Here is a tiny trained network, its code and every weight. The questions are about switching its units off for an input and a class, where a switched-off unit gives its printed mean instead of its output.

import numpy as np


def w(rows, s, z=0):
    codes = np.array(rows[::2]) - 128.0
    scale = np.full(codes.shape[1], s)
    scale[-1] = z or s
    return codes * scale


def f(y):
    return np.maximum(y, 0)


def log_softmax(a):
    a = a - a.max(-1, keepdims=True)
    return a - np.log(np.exp(a).sum(-1, keepdims=True))


def net(x, mask):
    res = np.array(x, float).reshape(1, 8) / 4 @ E
    y = f(res @ A[0][:, :-1].T + A[0][:, -1])
    res = res + np.where(mask, y, B[0][:, -1]) @ B[0][:, :-1]
    return log_softmax(res[-1] @ U[:, :-1].T + U[:, -1])


A, B = {}, {}
E = w([
[77,180,57,11,65],'x0',
[128,126,127,129,128],'x1',
[128,129,127,129,129],'x2',
[128,127,129,128,128],'x3',
[128,128,129,128,129],'x4',
[5,143,167,125,213],'x5',
[94,224,173,208,33],'x6',
[128,128,129,128,128],'x7',
],0.012)
A[0] = w([
[110,170,162,248,84,112],'N0',
[123,134,91,3,133,121],'N1',
[181,83,143,150,208,211],'N2',
[18,146,123,148,200,148],'N3',
[189,123,92,140,90,254],'N4',
[69,196,124,94,26,43],'N5',
[74,167,130,172,127,84],'N6',
],0.022,0.0081)
B[0] = w([
[185,98,245,132,40,246],'N0',
[202,48,136,36,87,250],'N1',
[82,140,110,193,254,250],'N2',
[25,63,187,92,111,245],'N3',
[230,166,75,146,166,241],'N4',
[39,209,2,176,97,234],'N5',
[116,236,172,95,164,177],'N6',
],0.03,0.024)
U = w([
[185,118,124,184,199,255],'0',
[226,156,195,213,79,146],'1',
[51,46,149,157,172,106],'2',
[109,131,245,140,88,158],'3',
[206,110,94,35,119,221],'4',
[157,188,81,170,64,24],'5',
[97,53,128,12,104,15],'6',
[45,161,130,87,65,50],'7',
],0.012,0.0046)

Each question gives the input, the list of numbers given to net, and the class t.
The units are the neurons (one row each of A and B). Each row of codes is followed by its name. A weight is (code - 128) times the scale printed after its matrix; where a second scale follows, it is the last column's (A, B and U).
mask holds one flag per neuron, in row order. A switched-off neuron (its flag False) gives its mean, the last column of its row in B, instead of its output. The means were averaged over made-up inputs and are rounded, as every weight is.
A unit's drop is (log p(t) with every unit on - log p(t) with that unit switched off) / (log p(t) with every unit on - log p(t) with every unit switched off).
The circuit of an input: a set's keep is (log p(t) with only the set's units on - log p(t) with every unit switched off) / (log p(t) with every unit on - log p(t) with every unit switched off). Starting from all 7 units, units are removed one at a time, each time the one whose removal leaves the highest keep (on an exact tie, the one counted first), for as long as the keep stays at least 0.8.
units of the circuit, in order: the units of the circuit, biggest drop first
most important unit: the unit with the biggest drop
top k neurons: the k neurons with the biggest drops, biggest first
drop when u is switched off: that unit's drop, to one decimal
input [7,-4,1,8,3,-2,1,-2], class 5: top 2 neurons => N5, N3
input [5,2,4,3,-7,-1,6,-3], class 5: top 2 neurons => N5, N3
input [-1,-1,1,6,0,-8,0,-8], class 0: top 3 neurons => N0, N1, N5
input [2,0,0,-8,3,1,8,4], class 7: units of the circuit, in order => N5, N4
input [6,-5,6,-3,3,0,-5,0], class 4: most important unit => N3
input [2,-2,6,-7,-6,0,-1,6], class 4: units of the circuit, in order => N3, N2
input [-6,6,2,1,8,6,1,2], class 3: top 3 neurons => N0, N5, N6
input [0,3,8,3,-4,2,-7,6], class 2: top 2 neurons => N2, N0
input [8,5,2,0,4,-3,0,-7], class 4: top 2 neurons => N1, N2
input [0,8,-1,1,7,-1,-7,7], class 0: top 2 neurons => N2, N3
input [3,7,5,1,-2,-1,-8,2], class 4: top 2 neurons => N3, N1
input [1,0,-7,5,0,-6,8,1], class 5: top 2 neurons => N5, N1
input [3,8,4,8,-5,-2,-8,2], class 4: top 2 neurons => N1, N3
input [-2,1,-3,-1,-3,-1,-4,-8], class 0: units of the circuit, in order => N3
input [5,-4,7,4,-1,-7,6,-7], class 5: drop when N5 is switched off => 5.7
input [7,1,-4,2,8,-8,1,4], class 5: drop when N3 is switched off => 0.1
input [-5,1,-2,-5,-4,-6,-8,1], class 0: drop when N2 is switched off => 0.0
